Below are the code and all the weights of a small trained network. Each question names an input and a target symbol and asks about switching units off, where a switched-off unit gives its printed mean instead of its output.

import numpy as np


def w(rows, s, z=0):
    codes = np.array(rows[::2]) - 128.0
    scale = np.full(codes.shape[1], s)
    scale[-1] = z or s
    return codes * scale


def norm(h):
    return h / np.sqrt((h * h).mean(-1, keepdims=True) + 1e-5)


def f(y):
    return y / 2 * (1 + np.tanh(0.7978845608 * (y + 0.044715 * y**3)))


def softmax(a):
    e = np.exp(a - a.max(-1, keepdims=True))
    return e / e.sum(-1, keepdims=True)


def log_softmax(a):
    a = a - a.max(-1, keepdims=True)
    return a - np.log(np.exp(a).sum(-1, keepdims=True))


def net(x, mask):
    ids = ['βδεζηθλξπστψω'.index(c) for c in x.split()]
    T = len(ids)
    res = E[ids] + P[:T]
    r = norm(res)
    for j in range(2):
        rows = slice(2 * j, 2 * j + 2)
        q, k, v = (r @ M[0][rows].T for M in (Q, K, V))
        z = softmax(np.where(np.tri(T) > 0, q @ k.T / 2**0.5, -1e9)) @ v
        o = O[0][rows]
        res = res + np.where(mask[j], z, o[:, -1]) @ o[:, :-1]
    y = f(norm(res) @ A[0][:, :-1].T + A[0][:, -1])
    res = res + np.where(mask[2:26], y, B[0][:, -1]) @ B[0][:, :-1]
    return log_softmax(norm(res)[-1] @ U[:, :-1].T + U[:, -1])


Q, K, V, O, A, B = {}, {}, {}, {}, {}, {}
E = w([
[102,208,101,146],'β',
[131,144,83,176],'δ',
[92,167,126,211],'ε',
[56,97,133,125],'ζ',
[84,146,122,144],'η',
[153,30,194,116],'θ',
[80,116,148,129],'λ',
[142,91,197,111],'ξ',
[141,127,141,137],'π',
[108,96,135,87],'σ',
[108,187,124,183],'τ',
[193,173,99,142],'ψ',
[138,176,255,96],'ω',
],0.024)
P = w([
[99,121,120,112],'0',
[155,38,144,252],'1',
[136,151,79,97],'2',
[82,133,124,123],'3',
[202,75,172,243],'4',
[142,148,80,97],'5',
[71,127,123,124],'6',
[219,81,183,244],'7',
[143,148,81,95],'8',
[67,126,123,131],'9',
],0.02)
Q[0] = w([
[213,96,1,147],'h0',
[172,183,148,188],'h0',
[248,73,173,62],'h1',
[158,133,164,39],'h1',
],0.01)
K[0] = w([
[37,85,2,170],'h0',
[63,170,149,123],'h0',
[44,190,133,88],'h1',
[55,141,117,133],'h1',
],0.015)
V[0] = w([
[231,155,253,82],'h0',
[68,56,22,112],'h0',
[123,57,148,229],'h1',
[171,105,112,73],'h1',
],0.005)
O[0] = w([
[62,125,215,120,128],'h0',
[254,66,90,147,102],'h0',
[86,173,184,107,254],'h1',
[107,144,99,153,70],'h1',
],0.006,0.0032)
A[0] = w([
[132,77,208,199,168],'n0',
[63,120,167,131,151],'n1',
[130,201,179,148,2],'n2',
[129,62,194,159,76],'n3',
[155,84,226,94,76],'n4',
[94,95,134,141,45],'n5',
[211,53,224,235,78],'n6',
[226,175,163,168,122],'n7',
[227,50,216,232,33],'n8',
[216,86,107,3,60],'n9',
[150,127,125,197,198],'n10',
[206,188,142,51,14],'n11',
[175,187,131,122,52],'n12',
[67,146,222,68,170],'n13',
[106,143,153,15,148],'n14',
[109,41,156,167,128],'n15',
[81,104,127,144,76],'n16',
[83,119,104,80,63],'n17',
[80,119,135,79,70],'n18',
[47,97,128,113,99],'n19',
[47,89,155,175,121],'n20',
[108,23,177,110,59],'n21',
[186,169,171,72,60],'n22',
[164,202,173,147,171],'n23',
],0.014,0.007)
B[0] = w([
[152,134,199,155,245],'n0',
[168,97,105,136,206],'n1',
[178,60,108,112,131],'n2',
[160,118,86,226,180],'n3',
[112,132,52,148,176],'n4',
[111,145,97,136,124],'n5',
[248,98,221,131,255],'n6',
[227,127,159,193,177],'n7',
[214,19,162,167,244],'n8',
[34,78,106,87,159],'n9',
[104,99,166,109,206],'n10',
[216,182,107,122,132],'n11',
[181,153,164,165,125],'n12',
[114,115,116,186,253],'n13',
[86,140,159,122,206],'n14',
[166,188,129,124,194],'n15',
[186,131,112,111,137],'n16',
[156,126,174,93,145],'n17',
[140,140,151,133,154],'n18',
[179,105,115,137,179],'n19',
[197,139,138,94,210],'n20',
[104,179,84,128,175],'n21',
[148,124,71,67,129],'n22',
[192,91,156,100,180],'n23',
],0.014,0.009)
U = w([
[125,166,100,251,1],'β',
[173,148,89,109,126],'δ',
[168,182,120,155,128],'ε',
[101,96,74,185,217],'ζ',
[145,186,219,79,51],'η',
[112,183,129,119,228],'θ',
[98,87,131,89,229],'λ',
[147,126,64,196,118],'ξ',
[62,108,189,190,64],'π',
[161,85,153,69,85],'σ',
[152,84,63,110,130],'τ',
[121,26,85,163,13],'ψ',
[157,178,125,116,174],'ω',
],0.019,0.0066)

Each question gives the input, a string of symbols that net reads in full, and the target symbol t.
The units are the heads (2 rows each of Q, K, V and O) and the neurons (one row each of A and B). Each row of codes is followed by its name. A weight is (code - 128) times the scale printed after its matrix; where a second scale follows, it is the last column's (O, A, B and U).
mask holds one flag per unit, heads first, then neurons. A switched-off unit (its flag False) gives its mean, the last column of its rows in O or B, instead of its output. The means were averaged over made-up inputs and are rounded, as every weight is.
A unit's drop is (log p(t) with every unit on - log p(t) with that unit switched off) / (log p(t) with every unit on - log p(t) with every unit switched off).
The circuit of an input: a set's keep is (log p(t) with only the set's units on - log p(t) with every unit switched off) / (log p(t) with every unit on - log p(t) with every unit switched off). Starting from the 12 units with the biggest drops (on a tie, the unit counted first), units are removed one at a time, each time the one whose removal leaves the highest keep (on an exact tie, the one counted first), for as long as the keep stays at least 0.8.
units of the circuit, in order: the units of the circuit, biggest drop first
most important unit: the unit with the biggest drop
top k neurons: the k neurons with the biggest drops, biggest first
heads that matter: for each layer, one digit per head in row order, 1 if its drop is at least 0.15 and else 0, layers parted by /
drop of u: that unit's drop, to one decimal
input β ξ β σ σ σ ζ ξ ω σ, target π: units of the circuit, in order -> (n6 n8)
input ψ σ σ, target λ: heads that matter -> 00
input ε τ β β, target θ: top 3 neurons -> (n8 n6 n3)
input β ω λ π ζ ζ σ, target π: most important unit -> n13
input σ π ψ π τ ξ ζ ξ π, target τ: top 3 neurons -> (n9 n6 n0)
input ω τ ω η, target π: heads that matter -> 11
input σ σ θ ε ω τ β, target π: units of the circuit, in order -> (h0 n15 n6)
input ω λ σ β π τ τ, target π: top 2 neurons -> (n6 n3)
input σ λ ψ ξ ζ θ, target ψ: top 3 neurons -> (n9 n4 n20)
input ψ ψ ζ σ λ τ η ω σ β, target π: heads that matter -> 11
input ξ ξ ε η ε σ θ ε ξ δ, target ζ: heads that matter -> 10
input τ θ η σ β ε π ω ω ζ, target π: heads that matter -> 11
input ω ε σ β η ψ δ ε ξ, target ζ: heads that matter -> 10
input σ η ε θ ψ λ λ τ σ, target λ: most important unit -> n9
input ξ σ σ σ, target β: top 3 neurons -> (n13 n6 n8)
input ψ ξ ψ σ σ η, target θ: top 4 neurons -> (n8 n6 n13 n0)
input σ σ ω ζ π η δ ω ε, target β: top 3 neurons -> (n6 n8 n20)
input τ σ π ω θ σ δ, target ζ: drop of n0 -> 0.5
input σ λ ε ε β ω τ, target π: drop of n13 -> 0.4
input ω ω ψ π ω λ, target π: drop of n23 -> 0.3
input ω β δ ξ, target β: drop of n4 -> 0.1
